K_486: [136 109 142 161]
K_722: [109 136  75 115]
K_846: [160 166 167  63]
K_547: [ 89  75 138 115]
K_159: [111 164 122 148]
K_238: [135 103 126 133]
K_982: [117 107 159 128]
K_97: [176  95  85 152]
[117 107]
K_982
[109 136]
K_722
[ 95  85 152]
K_97

K_52: [160 155 140  93  96 122 108 153]
K_739: [135  99 126 140 138 107 144  73]
K_538: [ 91 117 145 136 127  62 101 102]
K_636: [128 104 129 138 131  90 133  72]
K_31: [157 180 121 136 138 127 144  90]
K_575: [165 122 108 153 140  96  93 122]
K_478: [128 104 129 138 134  90 133  72]
K_796: [169 158 129  81 101 145 112 142]
K_45: [140 124 144  90 152 128 177 168]
K_474: [107 144 100 155 156 180 167  91]
[156 180]
K_474
[140  93  96 122 108 153]
K_52
[ 91 117 145 136 127  62]
K_538
[126 140]
K_739
[145 136 127]
K_538

K_132: [181 112  93 145 154]
K_965: [183  86  87 156 139]
K_16: [129 112 154  93 145]
[183  86  87 156]
K_965
[86 87]
K_965
[112  93 145 154]
K_132
[112  93]
K_132
[112 154]
K_16

K_87: [134 127 158 155 135 129 132 135 141 119 124 100 142 112 116 140 109 109
 140 128 132 134 129 124 147 126 138 144 128 117 115 135 124 127 134 124
 146 142 131 144 121 133 114 131 129 147 135 167 112 131 133 118 124 118
 151 126 141 104 116]
K_295: [ 93 120 153 152 103 120 141 117 126 112 109 136 128 128 141 174 114 143
 143 125 125 141 139  96 137 117 124 126 134 126 126 139 165 102 156 117
 136 132 101 140  96 158 120 117 170 145 133 137 112 103 105 114 146 118
 162 123 135 124 133]
K_905: [161 135 180 167 155 135 132 161 150 119 132  76 156 104  99 117 133 132
 130  87  87 136 114 124 161 121 148 170 110 108 107 135  96 143 119 124
 160 149 151 148 121 126 118 151 119 155 137 187  97 149 147 109 109 127
 155 135 159  84  90]
K_111: [161 135 180 167 155 135 132 161 150 119 132  76 156 104  99 117  98  87
 142 130 134 136 114 124 161 121 148 170 110 108 107 135  96 143 119 124
 160 149 151 148 121 126 118 151 119 147 135 167 112 140 140 123 124 118
 148 126 147  94 107]
K_508: [161 135 180 167 155 135 132 161 150 119 132  76 156 104  99 117  98  87
 142 130 134 136 114  89 161 121 148 170 110 108 107 135  96 143 119 124
 160 149 151 148 121 126 118 151 119 147 135 167 112 140 140 123 124 118
 148 126 147  94 107]
K_125: [147 139 171 171 155 132 132 161 146 114 135  76 164  96 107 128  87  87
 133 132 130 128 114 117 151 109 148 170 105 112 111 132  96 135 119 117
 160 149 141 148 116 139 120 144 129 157 140 187  92 140 133 100 109 135
 162 137 165  74  90]
[161 135 180 167 155 135 132 161 150 119 132  76 156 104  99 117  98  87
 142 130 134 136 114  89 161 121 148 170 110 108 107 135  96 143 119 124
 160 149 151 148 121 126 118 151 119 147 135 167 112 140 140 123 124 118
 148 126 147  94 107]
K_508
[ 87  87 133 132 130]
K_125
[161 135 180 167 155 135 132 161 150 119 132  76 156 104  99 117 133 132
 130  87  87 136 114 124 161 121 148 170 110 108 107 135  96 143 119 124
 160 149 151 148 121 126 118 151 119 155 137 187  97 149 147 109 109 127
 155 135 159  84  90]
K_905

K_217: [140 139 122 115 105 110 104 116 122 134 142 133 100 122 125 149 139 126
 128 111 121  88 132 123 132 121 142 132 127]
K_867: [137 130 109 123 135 133 151 117 117 133 147 139  97 124 119 132 148 141
 130 107 116  77 123 118 127 126 136 132 113]
K_411: [159 134 134 129 125 124 115 133 135 134  94 101  97 151 133 136 125 122
 120 149 154  98 146 137 156  86  90 147 107]
K_225: [142 130 120 114 116 103 110 118 119 132 137 130 109 123 135 134 151 141
 132 114 130  78 126 127 134 138 129 129 108]
K_728: [139 146 117 114  96  98 100 109 110 134 101  94  97 120 119 135 153 142
 122 121  96  77 126 110 124 129 153 115 116]
K_566: [173 138 138 130 121 133 106 133 125 140 129  82  99 141 128 156 134  96
 131 143 138  95 166 120 150  68  94 167 103]
K_803: [134 129 118  98  88 102  96 108 101 130 157 161 118 114 120 138 153 152
 129  89  94  72 108  98 119 152 160 112 113]
K_909: [132 146 117 114  96  98 100 109 110 131 151 145 104 120 119 135 153 142
 122  98  96  77 126 110 124 129 153 115 116]
[134  94 101  97]
K_411
[137 130 109 123 135 134 151]
K_225
[139  97 124 119 132 148 141 130 107 116  77]
K_867

K_351: [107 146 139 107 103 117 144 147 122]
K_484: [113 161 145  91  80 105 152 156 131]
K_30: [136 128 119 121 135 137 112 136 117]
K_687: [123 145 133 112 115 124 129 135 129]
K_369: [110 141 143  89  94 110 150 142 130]
K_716: [122 139 142 103 100 112 138 137 121]
K_665: [108 163 141  91  87 104 148 148 136]
K_742: [114 158 135  95  68 116 138 152 128]
K_839: [112 137 137 121 112 119 137 135 117]
K_914: [109 159 150  99  87 113 144 154 135]
[137 121 112 119 137 135]
K_839
[139 107 103]
K_351
[109 159 150  99  87 113]
K_914
[112 138 137 121]
K_716
[115 124 129 135 129]
K_687

K_503: [126 132 123 128 128 142 139 131 130 154 124 128 132 122 136 125 127 144
 117 127 177 161 147 176 124 125 150 150 128 132 122 132 122 118 128 129
 132 131 130 131 136 135 117 124 195 126 125 144]
K_813: [127 177 161 146 147 176 124 124 130 154 124 128 132 122 136 125 127 144
 117 127 177 161 147 176 124 125 150 150 128 132 122 132 122 118 128 129
 132 131 130 131 136 135 117 124 195 126 125 144]
K_382: [128 130 135 124 126 153 159 127 131 175 122 129 142 145 135 106 130 146
 110 132 186 156 136 166 131 132 131 149 123 131 117 127 119 116 126 126
 128 125 128 130 128 129 114 124 196 123 125 140]
[127 177 161 146 147 176 124 124 130 154 124 128 132 122 136 125 127 144
 117 127 177 161 147 176 124 125 150 150 128 132 122 132 122 118 128 129
 132 131 130 131 136 135 117 124 195 126 125 144]
K_813
[126 132 123 128 128 142 139 131 130 154]
K_503
[126 132 123 128 128 142 139 131 130 154 124 128 132 122 136 125 127 144
 117 127 177 161 147 176 124 125 150 150 128 132 122 132 122 118 128 129
 132 131 130 131 136 135 117 124 195 126 125 144]
K_503

K_608: [ 90  85 138  86  78 146  90 135 129  79 142  84 129]
K_460: [ 85  89 142  86  77 127  86 132 141  78 128  88 133]
K_390: [135 130  79 125 164 153 122 136 134 147 148 105 115]
K_401: [138  79 169  95 117  96 133  89 105 111  77 138 121]
K_25: [ 94  74 178 137  79 169  95 151 138  98 117 119 104]
[137  79 169  95]
K_25
[135 129  79]
K_608
[137  79 169  95 151 138  98 117 119]
K_25
[138  79 169  95 117  96 133  89 105 111  77 138 121]
K_401
[122 136 134 147 148]
K_390
[ 95 151 138  98 117]
K_25
[ 78 146  90 135 129  79 142  84]
K_608

K_199: [126 112  93 146 162 116 148]
K_428: [115 157 143 110 115 163 110]
K_424: [ 98 114 100  93 138 113 199]
K_701: [ 99  93 132 142 129 101  82]
K_639: [111 156 143  97 126 131 188]
K_529: [116 111 157 143 107 136 176]
K_230: [120 113 110 102 135 145 170]
[111 157 143]
K_529
[100  93]
K_424

K_156: [102 133 119 195 127 144]
K_632: [102 133 119 134 127 130]
K_761: [113 133 119 160 127 144]
K_344: [133 118 102 160 127 144]
K_678: [120 133 119 160 127 144]
K_511: [118 103 118 160 127 144]
[118 103 118 160]
K_511
[102 133 119 195 127 144]
K_156
[118 102]
K_344
[133 118 102 160 127 144]
K_344
[102 133 119 134 127]
K_632

K_350: [ 89  84 183 166  86]
K_976: [127 122 142 142  81]
K_218: [114 107 144 123 109]
K_593: [151 157 125  81 105]
K_306: [114 107 134 144 108]
[142 142]
K_976
[127 122 142 142]
K_976
[114 107 134 144 108]
K_306
[183 166]
K_350
[151 157 125  81]
K_593
[144 123]
K_218

K_329: [126 138 162 141  93 124 146 132  97 103]
K_775: [171 175 154 143 127 134 164 100 138 150]
K_184: [166 138 162 141  93 124 146 132  97 103]
K_284: [126 138 142 173 116 124  78 181 180 146]
K_726: [100  94  98 117 122 157 102 114 127 102]
K_490: [100  94  98 117 122 157 102 114 127  96]
K_764: [166 138 117 107 192  70 137 185  94 161]
[126 138 162 141  93 124 146 132  97 103]
K_329
[166 138 162 141  93 124 146 132  97 103]
K_184
[100  94  98 117 122 157 102 114 127  96]
K_490
[127 134]
K_775

K_890: [151  76 102 104 139]
K_173: [130 109 152 153 157]
K_233: [127 116 154 150 163]
K_102: [135 105 114 114 100]
K_283: [114 118 180 179 115]
K_149: [114 179 180 118 111]
K_923: [100 102 107 109 151]
[114 118 180 179]
K_283
[114 179 180 118]
K_149

K_551: [130 107 138 115 133  96 128 139]
K_578: [112 113 104 104 113 103 126 144]
K_995: [ 96 107 143 159 162 138  77 118]
K_913: [122  99 151 150 138  79 105 119]
K_614: [104 105 134 121 135 107 115 126]
[104 104 113 103]
K_578
[107 138]
K_551
[134 121]
K_614

K_582: [160 163 117 162 153  67 137 157]
K_680: [172 127 124 128 115 106  94 179]
K_326: [168 116 133 154 109 127 115 178]
K_882: [167 121 178  79 143  92 153 161]
K_29: [137 138 119 118 125 110 111  62]
K_93: [ 79 130 132 115  67 153 137 168]
K_795: [ 67 138 157  84 118  95 111 137]
K_626: [185 123 187 126 120 152 125  74]
K_187: [ 98 183 166 102 178 141  82 146]
K_214: [157 147 131 113 128 102  99  91]
K_817: [132 112 106  84 118  84 164 104]
K_83: [129 115 108  76 113 102 144  91]
[153  67 137]
K_582
[172 127]
K_680
[115 108  76]
K_83
[ 67 137 157]
K_582
[137 138 119 118 125 110 111]
K_29
[ 67 138 157  84 118  95 111 137]
K_795

K_476: [145  83 129 106 166 159]
K_972: [ 83 145 136 123 188 180]
K_287: [145 129 166  83 106 142]
[136 123 188 180]
K_972
[145 129 166]
K_287
[129 106 166 159]
K_476
[123 188]
K_972
[ 83 145]
K_972
[145  83 129 106 166]
K_476
[106 166]
K_476

K_853: [108  89 122  80 147 115  71 152 151  97 138 106]
K_966: [167 114  61 136 133  86 116 108 136 129 140 176]
K_373: [147 122  89  80 108  86 132 112 128 112 143 145]
[108  89 122  80 147]
K_853
[133  86]
K_966

K_371: [131 151 123 140 163 117  99]
K_402: [176 125 103  70 124 125 118]
K_887: [140 163 118 176 125 102  70]
[176 125 102  70]
K_887
[163 118 176 125]
K_887
[140 163 117]
K_371
[151 123]
K_371
[140 163 118 176]
K_887

K_721: [187 125 115 149 131]
K_154: [168 131 120 178 125]
K_542: [182 123 128  90 130]
K_146: [182 131 126 171 129]
[125 115]
K_721
[182 131 126 171]
K_146
[131 126]
K_146
[120 178]
K_154

K_250: [125 119 134 183]
K_810: [118 131 139 155]
K_693: [110  86 113  95]
K_276: [104 127 146 163]
K_58: [180 124 117 127]
K_629: [141 110  85 123]
K_536: [118 131 147 127]
K_202: [161 116 113 129]
K_747: [159 119 102 133]
[118 131 147 127]
K_536
[110  85]
K_629
[113  95]
K_693

K_313: [169 143 109 160 164 104 130 125 137 107 122 113]
K_198: [132 127 141 133 139 135 130 135 140 114 121 127]
K_176: [118 103 124 116 106 115 139 112 126 123 130 169]
K_20: [127 142 135 132 144 141 119 137 137 132 129 116]
K_948: [114  96 121 114 107 150 120 106 125 110 158 162]
K_413: [121 143 122 130 172 120 111 144 131 115 145 127]
K_135: [144 129 150 140 123 156 129 133 143 123 116 113]
K_947: [131 154  83 131 145  99 101 134  98 169 155 144]
K_303: [151 104 145 140 107 164 130 122 137 104 125 131]
K_781: [106 126 166 115 121 136 145 124 161 122 121 131]
K_685: [102 104 184 107  96 146 156 109 173 108 129 146]
[130 122 137 104 125 131]
K_303
[107 164 130 122 137 104 125]
K_303

K_175: [167 120  92 129 130 132 139 134 119 131 101 145 155 107 100 109 137 136
 140 136  91 129 135 116  99  97 112 140 109  93 110 149 109 132 144 136
 132 116  97 135 118 141 107 145]
K_979: [109 143 125 104 112 123 117 123 156 116 148  99 114 159 160 152 136  88
 125 131 165 143 134 148 152 166 155 108 149 151 120 114 146 120 129 137
 129 153 164 141 104 130 150 108]
K_883: [118 101 119 102 101 116 106 107 110 123 115 126 118 106 113  99 113 162
  99  92 113 104 121 102 112 110 109 125 118 107 144 107 119 125 112 114
  99 109 114 109 163  85 122 129]
K_938: [ 95 127 141 100  90 123 119 123 133 117 135 159 137 112 128 131  99 174
 117 131 133 111 112 124 144 132 129 159 135 151 181 126 145 154 110 101
 121 121 124  96 163 117 134 133]
K_900: [ 82 119 156 104  99 117 114 116 123 123 148 125 112 137 144 132 103 147
 112 113 152 108 118 123 152 146 134 127 140 158 157 108 144 130 107 108
 115 131 148 103 157 104 143 120]
K_38: [149 123 146 131 146 114 160  99 119 151 152 121 123 145 150 131 128  98
 137 141 151 124 153 129 133 155 159 123 145 127 128 123 136 125 166 126
  96 148 155 130 108 123 145 109]
[112 137]
K_900
[129 137 129 153]
K_979
[156 104  99 117 114 116 123 123 148 125 112]
K_900
[ 97 135 118]
K_175
[102 112 110]
K_883

K_631: [123 121 123 109 130 119 138 111 127 135 123 114 106 138 126 122 144 138
 132 158 139 113]
K_720: [123 121 123 109 130 119 138 141 129 126 124 114 106 138 126 122 144 138
 132 158 139 116]
K_788: [132 134 113 152 126 120 114 129 117 146 129 120 148 121 126  69 174 140
 123  88 157  71]
K_466: [132 134 113 152 126 120 114 129 117 146 129 120 148 121 113 120 132 118
 102 140 115 133]
K_917: [102 146 161 121 150 116 106 126 124 141 129 112 123 147 126  72 175 130
 126  86 149  69]
K_856: [102 146 161 121 150 116 106 126 124 141 129 112 123 147 126  80 179  98
 139  96 118  57]
[102 146 161 121 150 116 106 126 124 141 129 112 123 147 126  80 179  98
 139  96 118  57]
K_856
[132 134 113 152 126 120 114 129 117 146 129 120 148 121 113 120 132 118
 102 140 115 133]
K_466

K_757: [114 152 137 151 139 121 163 177 117 106 140 108 145]
K_898: [118 106 140 151 139 121 163 117 177 140 106 108 131]
K_271: [114 152 137 151  80 121 163 177 117 106 140 108 145]
K_984: [143 143 163 125 122 142 138 142 129 149 129 118 114]
[114 152 137 151  80 121 163 177 117 106 140 108 145]
K_271
[114 152 137 151 139 121 163 177 117 106 140 108]
K_757
[114 152 137 151 139 121 163 177 117 106 140 108 145]
K_757
[152 137 151 139 121 163 177 117 106 140 108 145]
K_757

K_354: [169 105 123 142 116 139]
K_695: [123 106 113 147 114 152]
K_462: [ 93 128 162 139 126 103]
K_282: [ 98 150 139 123 116 142]
[123 142 116 139]
K_354
[147 114 152]
K_695

K_700: [104 153 100 105  91 147  91 104 143 158 148 134 163 161 133  99 105 136
 154 158  97 138 112 172 161 172  85 165 111 166 100 128  87 100 118 160
 101  99 113 165 175 107]
K_531: [166 128 149 138 152 107 163 160 125 126  91  98 126 125 152 141 115 110
 107 126 154 120 156 130 124 110  94 125 139 131 109 123 107 112 141 162
 123 122 141 130 122 127]
K_272: [104 153 100 105  91 147  91 104 143 158 148 134 163 161 133  99 105 136
 154 158  97 138 112 172 161 172 151 159 174 115 126 168 147 139  99  92
 163 163  99  86 121 154]
K_746: [166 128 149 138 152 107 163 160 125 126  91  98 126 125 152 141 115 110
 107 126 154 120 156 130 124 110  94 125 139 131 109 123 107 112 141 162
 123 122 141 130 122 174]
K_798: [115 149 111 120  96 138  83 117 145 149 134 115 144 147 142 103 155 119
 122 146 107 136 128 159 147 160 137 151 165 164 110 156 137 134 103  82
 149 147 106 146 104 151]
K_140: [126  91  98 126 126 152 141 115 143 158 148 134 163 161 133  99 105 136
 154 158  97 161 112 172 172 138  85 165 111 166 100 128  87 118 126 140
 163 193 128 134 124 174]
[104 153 100 105  91 147  91 104 143 158 148 134 163 161 133  99 105 136
 154 158  97 138 112 172 161 172  85 165 111 166 100 128  87 100 118 160
 101  99 113 165 175 107]
K_700
[164 110 156 137 134 103  82 149 147 106 146]
K_798
[165 175]
K_700
[166 128 149 138 152 107 163 160 125 126  91  98 126 125 152 141 115 110
 107 126 154 120 156 130 124 110  94 125 139 131 109 123 107 112 141 162
 123 122 141 130 122 174]
K_746

K_346: [121 135 112 108 130]
K_573: [104 130 153 158 116]
K_141: [125 104 134 106 125]
K_296: [127 125 139 164 144]
K_410: [122 140 116  89 127]
K_121: [135 108 121 112 121]
K_585: [130 104 139 151 131]
K_698: [129 130  77 129 149]
K_103: [131 145 112 115 138]
[130 104]
K_585
[135 108 121 112]
K_121
[127 125]
K_296
[130 104 139]
K_585
[125 104]
K_141
[130 104 139 151]
K_585

